Each row, then one of two labels for whether it has a hidden trait; a new part has new ones
In the rows, 128 means zero.
[132 150 131 104 150 127  72 128 106 153 119 141 101 151 140 142 121  29
  92 112] => j333
[ 94 142 133 119 164 124  77 142 102 148 126 136 100 144 131 155 118  90
  83  61] => j338
[ 87 116 133 123 149 109  67 156  79 146 147 134  94 157 155 159 133 210
  71   1] => j333
[133 139 135 121 141 121 127 133 117 156 115 138 146 118 127 154 126  95
 117 115] => j338
[126 175 144  97 151 128 121 138 109 171 121 126 113 135 163 146 124  50
  97 120] => j333
[136 131 128 128 154 136 109 125 137 182 114 118 138 165  88 127 109 115
 129 122] => j338
[112 137 137 112 166 120  81 136  93 165 125 140 113 133 137 164 121  53
  74 107] => j333
[125 128 139 110 153 110  92 135  90 173 130 145 132 108 144 180 135  49
  57 123] => j338
[102 125 127 113 154 124  40 130  93 158 131 153 102 144 141 152 133  63
  76  69] => j338
[134 168 136  95 149 137 110 133  79 174 110 132 118 158 151 134 146  37
 106 104] => j333
[102 134 131 114 157 122  66 135  98 156 126 145 108 134 135 157 129  67
  76  76] => j338
[132 149 137 111 150 112 110 143  91 161 123 134 122 116 144 165 130  65
  71 125] => j333
[116 152 132 111 152 118  95 141  93 154 123 136 108 133 139 157 126  65
  84  95] => j333
[152 141 134  98 139 115  80 127  95 165 128 140 115 127 159 159 137  22
  62 139] => j333
[136 164 141  90 143 124  98 129 103 173 123 140 114 130 168 146 132  21
  84 133] => j333
[115 145 135 112 168 132  74 130 110 152 118 136 103 155 128 154 109  37
  84  95] => j338
[103 161 134 124 160 130 109 139 113 153 107 136 127 137 118 151 115  89
 118  78] => j338
[126 133 136 109 161 126  59 126 101 161 126 147 105 156 144 150 117  50
  84  90] => j333
[118 110 137 114 142 113  59 138  78 164 141 145 111 145 156 159 136 121
  55  59] => j333
[121 121 129 106 152 126  15 117  99 164 129 159  99 162 151 150 127  40
  78  77] => j333
[ 99 145 130 134 144 121 137 150 120 137 120 128 132 119 119 151 123 159
 125  73] => j338
[127 167 139 110 164 126 130 146 104 151 110 121 112 140 129 154 107  55
  95 125] => j333
